Below is a small trained network, with its code and all its weights. Each question gives an input and a target symbol and asks what happens when units are switched off, that is, made to give their printed mean instead of their output.

import numpy as np


def w(rows, s, z=0):
    codes = np.array(rows[::2]) - 128.0
    scale = np.full(codes.shape[1], s)
    scale[-1] = z or s
    return codes * scale


def norm(h):
    return h / np.sqrt((h * h).mean(-1, keepdims=True) + 1e-5)


def f(y):
    return y / 2 * (1 + np.tanh(0.7978845608 * (y + 0.044715 * y**3)))


def softmax(a):
    e = np.exp(a - a.max(-1, keepdims=True))
    return e / e.sum(-1, keepdims=True)


def log_softmax(a):
    a = a - a.max(-1, keepdims=True)
    return a - np.log(np.exp(a).sum(-1, keepdims=True))


def net(x, mask):
    ids = ['αβδεζηθλμξστφψω'.index(c) for c in x.split()]
    T = len(ids)
    res = E[ids] + P[:T]
    r = norm(res)
    for j in range(3):
        rows = slice(3 * j, 3 * j + 3)
        q, k, v = (r @ M[0][rows].T for M in (Q, K, V))
        z = softmax(np.where(np.tri(T) > 0, q @ k.T / 3**0.5, -1e9)) @ v
        o = O[0][rows]
        res = res + np.where(mask[j], z, o[:, -1]) @ o[:, :-1]
    y = f(norm(res) @ A[0][:, :-1].T + A[0][:, -1])
    res = res + np.where(mask[3:7], y, B[0][:, -1]) @ B[0][:, :-1]
    return log_softmax(norm(res)[-1] @ U[:, :-1].T + U[:, -1])


Q, K, V, O, A, B = {}, {}, {}, {}, {}, {}
E = w([
[150,138,126,119],'α',
[109,115,130,126],'β',
[109,120,117,130],'δ',
[150,139,126,119],'ε',
[143,141,146,118],'ζ',
[114,115,119,125],'η',
[110,124,144,124],'θ',
[128,132,154,119],'λ',
[138,127,108,124],'μ',
[120,168,139,247],'ξ',
[108,122,143,125],'σ',
[117,117,114,126],'τ',
[107,124,145,126],'φ',
[123,121,107,129],'ψ',
[125,130,105,130],'ω',
],0.013)
P = w([
[130,111,111,149],'0',
[112,161,108,123],'1',
[110,157,102,161],'2',
[159,75,131,159],'3',
[114,135,108,93],'4',
[101,182,112,184],'5',
[156,83,135,197],'6',
[126,106,109,57],'7',
[66,233,108,119],'8',
[142,112,144,244],'9',
[171,31,139,87],'10',
[68,210,103,38],'11',
[121,166,123,254],'12',
[184,2,142,165],'13',
],0.0039)
Q[0] = w([
[122,137,192,144],'H0',
[110,144,111,132],'H0',
[116,129,151,140],'H0',
[189,48,159,176],'H1',
[103,212,126,200],'H1',
[114,137,108,6],'H1',
[140,125,119,142],'H2',
[149,101,143,172],'H2',
[132,125,119,151],'H2',
],0.017)
K[0] = w([
[129,122,122,76],'H0',
[142,98,137,145],'H0',
[144,116,123,93],'H0',
[88,149,108,2],'H1',
[176,29,150,131],'H1',
[104,188,129,221],'H1',
[117,118,141,141],'H2',
[117,171,122,173],'H2',
[136,122,139,145],'H2',
],0.016)
V[0] = w([
[125,114,115,25],'H0',
[126,190,105,117],'H0',
[153,142,127,103],'H0',
[110,191,152,181],'H1',
[88,128,207,70],'H1',
[220,166,124,91],'H1',
[116,131,136,191],'H2',
[118,127,97,2],'H2',
[147,141,122,199],'H2',
],0.0079)
O[0] = w([
[122,115,45,136,106],'H0',
[86,133,121,143,177],'H0',
[128,114,115,153,126],'H0',
[90,205,132,153,74],'H1',
[139,130,31,145,2],'H1',
[89,141,125,1,174],'H1',
[105,179,146,123,130],'H2',
[166,57,76,141,148],'H2',
[97,183,191,138,167],'H2',
],0.0075,0.0016)
A[0] = w([
[176,67,186,204,84],'N0',
[118,77,213,37,1],'N1',
[2,230,189,208,171],'N2',
[137,109,233,136,91],'N3',
],0.0075,0.0046)
B[0] = w([
[27,154,197,73,196],'N0',
[171,32,102,191,254],'N1',
[254,214,119,101,212],'N2',
[216,159,64,99,228],'N3',
],0.0071,0.0033)
U = w([
[108,97,130,76,3],'α',
[96,107,171,214,144],'β',
[111,167,178,144,155],'δ',
[102,90,131,57,19],'ε',
[51,156,83,32,189],'ζ',
[75,115,188,154,181],'η',
[141,137,110,200,55],'θ',
[122,140,2,126,125],'λ',
[201,23,141,131,200],'μ',
[165,169,123,112,29],'ξ',
[122,126,121,172,25],'σ',
[94,138,182,105,198],'τ',
[135,143,119,162,44],'φ',
[131,161,205,61,188],'ψ',
[176,164,137,102,39],'ω',
],0.012,0.0018)

Each question gives the input, a string of symbols that net reads in full, and the target symbol t.
The units are the heads (3 rows each of Q, K, V and O) and the neurons (one row each of A and B). Each row of codes is followed by its name. A weight is (code - 128) times the scale printed after its matrix; where a second scale follows, it is the last column's (O, A, B and U).
mask holds one flag per unit, heads first, then neurons. A switched-off unit (its flag False) gives its mean, the last column of its rows in O or B, instead of its output. The means were averaged over made-up inputs and are rounded, as every weight is.
A unit's drop is (log p(t) with every unit on - log p(t) with that unit switched off) / (log p(t) with every unit on - log p(t) with every unit switched off).
The circuit of an input: a set's keep is (log p(t) with only the set's units on - log p(t) with every unit switched off) / (log p(t) with every unit on - log p(t) with every unit switched off). Starting from all 7 units, units are removed one at a time, each time the one whose removal leaves the highest keep (on an exact tie, the one counted first), for as long as the keep stays at least 0.8.
units of the circuit, in order: the units of the circuit, biggest drop first
k most important neurons: the k neurons with the biggest drops, biggest first
heads that matter: for each layer, one digit per head in row order, 1 if its drop is at least 0.15 and else 0, layers parted by /
input β μ δ μ ψ μ δ α, target μ: 2 most important neurons : [N1, N2]
input ψ ζ σ β, target ζ: units of the circuit, in order : [H1]
input ψ β σ β μ ω μ μ α, target μ: heads that matter : 011
input δ μ μ λ β, target μ: 2 most important neurons : [N1, N3]
input ψ μ μ, target ψ: units of the circuit, in order : [H1, N0]
input β μ ψ, target β: heads that matter : 010
input μ μ μ μ λ ω, target μ: units of the circuit, in order : [H1, N1]
input ψ ε β, target ψ: heads that matter : 010
input ψ ζ μ μ μ φ μ ζ μ, target μ: units of the circuit, in order : [H1, H2, N1]
input α β ψ λ τ τ ψ ψ τ λ, target ψ: units of the circuit, in order : [N0, H1, H2, N3]
input λ λ φ μ μ μ μ ζ, target μ: 2 most important neurons : [N1, N2]
input ζ δ μ μ ψ μ μ μ λ μ μ τ, target μ: units of the circuit, in order : [H2, H1, N1]
input ε λ ζ λ μ ε δ μ μ μ μ λ λ φ, target λ: heads that matter : 110
input ζ β θ ζ λ ζ δ, target λ: units of the circuit, in order : [H1]
input μ λ μ β ζ ε, target β: units of the circuit, in order : [H1, N0, N3]
input τ ψ θ μ φ μ μ θ μ λ β η ε, target β: 2 most important neurons : [N2, N3]
input ψ φ τ θ φ λ β α, target λ: heads that matter : 011
input λ μ μ ω β, target μ: units of the circuit, in order : [H1, N1, H2]
input σ μ ζ ζ τ θ η ψ ψ μ, target ψ: units of the circuit, in order : [N0, H1, H2]
input μ μ ψ ζ λ μ μ λ ζ θ, target λ: heads that matter : 010
input μ μ ψ β μ λ, target β: most important neuron : [N0]
input μ τ ε δ ψ β μ θ, target β: heads that matter : 011
input η λ δ ψ λ μ ε, target λ: heads that matter : 010
input μ τ λ, target μ: units of the circuit, in order : [N1, H2]
input μ μ λ ω μ ζ λ λ μ μ μ λ μ λ, target λ: heads that matter : 110
input μ λ μ μ δ δ λ ψ μ β μ τ, target β: heads that matter : 011
input ζ ζ μ, target ζ: units of the circuit, in order : [H1]
input σ λ τ μ τ ε, target μ: 2 most important neurons : [N1, N2]
input θ λ ψ μ ζ φ, target μ: heads that matter : 010
